k137: [ 100 -100   98 -101  103   92 -100 -104  -99   99   96 -103  -99  -94
  100 -103 -100   99   98  101  101  106  -92   90  -97   99   96  -93
   96 -110   91  104 -102  -98  102 -101]
k926: [  96  -97  -92   92 -100  103  -98 -102   98   90  100   99 -100  -99
 -100   98   96 -110 -103  -93  101   99 -101   91  104 -100  -94   99
  106   96 -103  101  100 -104  -99  102]
k163: [-12 -13 -12 -13  11  13 -12  12 -11  12 -12 -12  12 -14  12 -13 -13  12
  13 -13 -12  11  11 -13  12  13 -12  11  12 -12  12  12  12 -11 -14 -11]
k254: [-47 -51 -51 -49  49  49 -48  50 -44  48 -48 -47  48 -50  52 -47 -48  50
  49 -50 -48  47  46 -48  47  55 -46  45  50 -49  47  48  49 -44 -53 -44]
k218: [  96  103  104  101  -99 -103  100 -100   92 -101   99   96 -100  101
 -102   99   98 -104 -100  102   96  -97  -93   99  -99 -110   98  -92
 -103   99  -94  -98 -100   90  106   91]
order: [  91  106   90 -100  -98  -94   99 -103  -92   98 -110  -99   99  -93
  -97   96  102 -100 -104   98   99 -102  101 -100   96   99 -101   92
 -100  100 -103  -99  101  104  103   96] : k218
next: [  92 -100 -104  -99   99   96 -103] : [-99]
order: [-110 -104 -103 -103 -102 -101 -100 -100 -100 -100  -99  -99  -98  -97
  -94  -93  -92   90   91   92   96   96   96   98   98   99   99   99
   99  100  101  101  102  103  104  106] : k218
order: [ 102  -99 -104  100  101 -103   96  106   99  -94 -100  104   91 -101
   99  101  -93 -103 -110   96   98 -100  -99 -100   99  100   90   98
 -102  -98  103 -100   92  -92  -97   96] : k926

k636: [ 30  18   4  -9  29  34  25 -16 -16  28   6 -43 -29  25 -30  -4 -25  45
 -38  10   3 -29 -12   6   2 -16 -23   3   1  -2 -15 -17  56  26 -20 -22
   5 -74 -15  33 -15 -15 -22  14 -27 -19  -6  -1  -6  -4  -1 -18  25 -22
  30  22   5   1  23  -4  15]
k859: [ 20  10  15  -7   0   5  -5  11  27  33 -12   5   5 -23   1 -36  14  24
   9  37  41   8  17  -3  27  -7 -33 -49  10  -8  45   2 -13  -8   9 -34
 -44 -18  14   5  -5  17   1 -44  -1  22  -8 -21  -2 -20  10 -31 -19   5
  52 -17   5 -15 -18 -36  -8]
k27: [  4 -45  31   8  24  -4 -29 -15  28  -6   2   8 -31   2  30  17  -3 -45
  -5 -15  15 -12 -21  23  16  28   6 -29  12  14   6  16 -65   1   7  -9
  -5 -75  -9  38  39   2  -9  32   0  -7  18  20  43 -23   6   7 -14  -8
 -30  40 -12 -11  65   9  31]
k540: [ 24  -3 -18   5  35  25  15  25 -13  -1  10  -8  -2   2  -8  16   1  11
   6 -28   2  -9 -15  -1  11  14   9   1  -3  -4 -17 -21   2   1 -15 -11
 -22 -15  12   5   3 -17   7   3  -9  10 -11  25  18   1   4 -33  -7  13
  12  26 -17 -22 -15  -1  14]
k274: [ 11  -5  11 -13  22  11   8 -13  20  16   0 -14  -4  28 -16  11  -6   3
 -58  -9  -2 -37  12   9   1  -9  19  22 -16  -3  -3 -29  15  14  -8 -39
 -20 -35  -1  21 -13   3 -13 -18 -11   0  -4 -19 -18 -12  -4 -37   5 -16
  48  -3   5   3   4 -22  -1]
k615: [ 20  10  15  -7   0   5  -5  11  27  33 -12   5   5 -23   1 -36  14  24
   9  37  41   8  17  -3  27  -7 -33 -49  10  -8  45   2  65  -4  59  28
  14   7   2   3   9 -29  -3  -1  27 -28 -15 -20  21 -24  44  12 -16  65
   4  -9  38 -25 -26   3 -20]
k308: [ 19   5   4  -9  35  28  28  -5 -17  25  15 -49 -27  23 -44   5 -23  48
 -37  -7  -4 -27 -21   5   4  -5  -8   4   0   1 -20 -21  36  27 -31 -33
  -1 -54  -8  31 -20 -17 -15  13 -36  -9  -7   5   0  -4   0 -26  24 -19
  33  31  -2  -9  25  -4  17]
k947: [ 16 -17  -8 -17  11 -33   1   6  18  -4   2  15   1   1  -3  -1 -13 -21
 -15 -15 -15   4  25   2  -1  -3   5  -9  26  12  14 -22 -15 -28   3   2
  25 -11 -11  -9  -2   3  -8  35  11  13 -18  13 -17  10  12  -1 -22   7
   5  10   9  25   1  -7  24]
k719: [ 65   2  -9  38   8   2  32  23 -15 -14  16  -5  30   6  28  39  -3  -7
  30   9  43   7 -15  -8 -21  -5  20  17 -29 -65 -12   0   8  -6  -4   6
 -30 -31   1   6  24 -29  31   2  14 -12  -9  40  16  18 -45 -23 -11  15
  -9  28 -45   7 -75  12   4]
k86: [  18  -27   -6    2   71   29    8   43  -26  -15   16   20   -3  -20
  -13   25   22    0   19 -104  -20   -2  -22    1   32   49   27  -10
    5   23  -20  -43  -46  -16   -5  -10  -19    7   30   -5    2   -7
   15   -5  -16   42  -20   25   59  -10   55  -50  -29   44    5    5
  -20  -67  -21   -6   10]
order: [ 14  -1 -15 -22 -17  26  12  13  -7 -33   4   1  18  25 -11  10  -9   3
   7 -17   3   5  12 -15 -22 -11 -15   1   2 -21 -17  -4  -3   1   9  14
  11  -1 -15  -9   2 -28   6  11   1  16  -8   2  -2  -8  10  -1 -13  25
  15  25  35   5 -18  -3  24] : k540
order: [  4  12 -75   7 -45  28  -9  15 -11 -23 -45  18  16  40  -9 -12  14   2
  31 -29  24   6   1 -31 -30   6  -4  -6   8   0 -12 -65 -29  17  20  -5
 -21  -8 -15   7  43   9  30  -7  -3  39  28   6  30  -5  16 -14 -15  23
  32   2   8  38  -9   2  65] : k719
next: [ 15  14  -8 -39 -20 -35  -1  21 -13   3 -13 -18] : [-11]
next: [65  4 -9 38] : [-25]

k981: [ 36  25 -23  39 -49  21 -35 -38  68 -47  37 -12  31 -39  81  79 -65  40
 101  10 -60  52 -36  58 -73  45  36  -4 -23 -51   6 -43 -45  53  38]
k991: [-16  -4  39 -19  62   2  50  50 -42  60 -15  29  -7  55 -52 -54  76 -18
 -72  10  73 -28  50 -32  84 -20 -12  22  42  65  13  56  57 -32 -16]
k382: [-41 -49 -33 -38  41  53  32  22  35   9 -70  35 -24  -5  37  35  75  64
 -57  49   6 -44 -46 -23 -36  27 -35  74  38 -42 -61 -11  95  18  52]
k178: [ 35  22 -24  38 -46  18 -33 -36  64 -44  35 -11  27 -38  74  75 -61  38
  95   9 -57  49 -35  53 -70  41  32  -5 -23 -49   6 -41 -42  52  35]
k687: [-15  -3  40 -18  62   0  51  52 -42  61 -15  29  -8  54 -53 -54  77 -18
 -73  10  72 -28  51 -34  84 -22 -13  22  40  64  13  57  58 -30 -16]
next: [-46 -23] : [-36]
order: [-70 -61 -57 -49 -46 -44 -42 -41 -38 -36 -35 -33 -24 -23 -11  -5   6   9
  18  22  27  32  35  35  35  38  38  41  49  52  53  64  74  75  95] : k178

k127: [ 93  31 -46   4 -59  71]
k358: [ 99  34 -49   5 -56  72]
k740: [-45  71   4 -59  93  31]
order: [ 71 -59   4 -46  31  93] : k127
next: [ 99  34 -49   5] : [-56]
order: [-56 -49   5  34  72  99] : k358
order: [ 31 -45  71   4 -59  93] : k740
which: [ 93  31 -46   4 -59  71] : k127

k53: [-77 -14 -68  18 -27]
k307: [-68 -27  18 -15 -77]
k621: [-77  19 -23  31  -9]
order: [-27  18 -68 -14 -77] : k53
next: [-27  18 -15] : [-77]
order: [-27 -77 -14 -68  18] : k53
next: [-77 -14] : [-68]
order: [-15 -77 -68 -27  18] : k307

k268: [  5 -31 -16  63 -68  36 -18 -27 -23 -47  56 -14  11 -19  24  65 -19 -62
 -41 -49  12 -86 -46  -7  34 -18  69  28  80 -50  16  24 -26]
k226: [  7  11  -5 -41 -21 -30 -17  34  50  38 -18  44 -14 -92 -20  42  25  12
  46 -30  21 -30 -28  46  11 -25 -61  61  37  44  -6 -11 -11]
k631: [  5 -31 -16  63 -68  36 -18  -5 -23 -47  56  -2  11 -19  24  65 -19 -62
 -41   4   3 -10 -16  16 -35  -1 -38   1   1  19  34 -24  16]
k425: [  5 -31 -16  63 -68  36 -18  -5 -23 -47  56  -2  11 -19  24  65 -19 -62
 -41 -49  12 -86 -46  -7  34 -18  69  28  80 -50  16  24 -26]
k983: [  5 -31 -16  -1 -68  36 -18 -27 -23 -47  56 -14  11 -19  24  65 -19  -9
 -41 -49  12 -86 -46  -7  34 -18  69  28 -12 -50  16  24 -26]
k345: [ 16  -7 -32  -1  14  13   3 -15   8   0  -6   3   6  25  12 -41 -26 -10
 -28 -49   9  26 -24  27   1  17  28 -35 -18   3  36 -10  -7]
order: [-86 -68 -50 -49 -47 -46 -41 -31 -27 -26 -23 -19 -19 -18 -18 -16 -14 -12
  -9  -7  -1   5  11  12  16  24  24  28  34  36  56  65  69] : k983
order: [-11 -11  -6  44  37  61 -61 -25  11  46 -28 -30  21 -30  46  12  25  42
 -20 -92 -14  44 -18  38  50  34 -17 -30 -21 -41  -5  11   7] : k226
order: [-68 -62 -47 -41 -38 -35 -31 -24 -23 -19 -19 -18 -16 -16 -10  -5  -2  -1
   1   1   3   4   5  11  16  16  19  24  34  36  56  63  65] : k631
next: [ -6 -11] : [-11]
next: [ 12 -41 -26 -10 -28 -49   9] : [26]

k58: [-12 -69  45   2  -7  37   4  13   6 -30 -12]
k239: [ -15 -111   11  -58    6  -18  -58   34   48  -14    7]
k609: [-27  53 -80   1 -50 -46 -43  46 -24  -5  46]
k480: [ -8 -63  11 -44  20 -42 -11  36 -14 -17   0]
k245: [-10  26   1  11  41   6 -30  13 -26  -8  10]
k585: [-46 -50  -5 -80 -43   1 -24  46  53 -26  46]
k643: [ 37   4  -7   2 -12 -13  13  45 -69   6 -30]
k984: [-13  28  -7  37  45   4   2   3  -8   4  -8]
k838: [-28 -22  43 -23   6 -17  -2 -37 -13 -29 -35]
k191: [ -13   28   -7   37   45    4    2    3 -102   31   -2]
k856: [-9 29 -7  0  8 10 12 -4 85 30  2]
order: [ 53 -26  46 -46 -50  -5 -80 -43   1 -24  46] : k585
order: [ -7  37   4  13   6 -30 -12 -12 -69  45   2] : k58
next: [ 45   2  -7  37   4  13   6 -30] : [-12]
order: [-12 -30   6  13   4  37  -7   2  45 -69 -12] : k58
which: [-13  28  -7  37  45   4   2   3  -8   4  -8] : k984

k803: [  14    2  -16  -37 -109    3]
k416: [ 83  14  32  50  11 -40]
k863: [-29  53  39  26 -75 -72]
k301: [ -14   46  -93 -101  -85    1]
k139: [   1  -13   46 -101  -93  -85]
k419: [ 12  23  46 -33 -29  75]
k241: [ -14   46  -20 -113  101    2]
order: [-33 -29  12  23  46  75] : k419
which: [ -14   46  -93 -101  -85    1] : k301
order: [ -85  -93 -101   46  -13    1] : k139
order: [ -93 -101  -85    1  -14   46] : k301

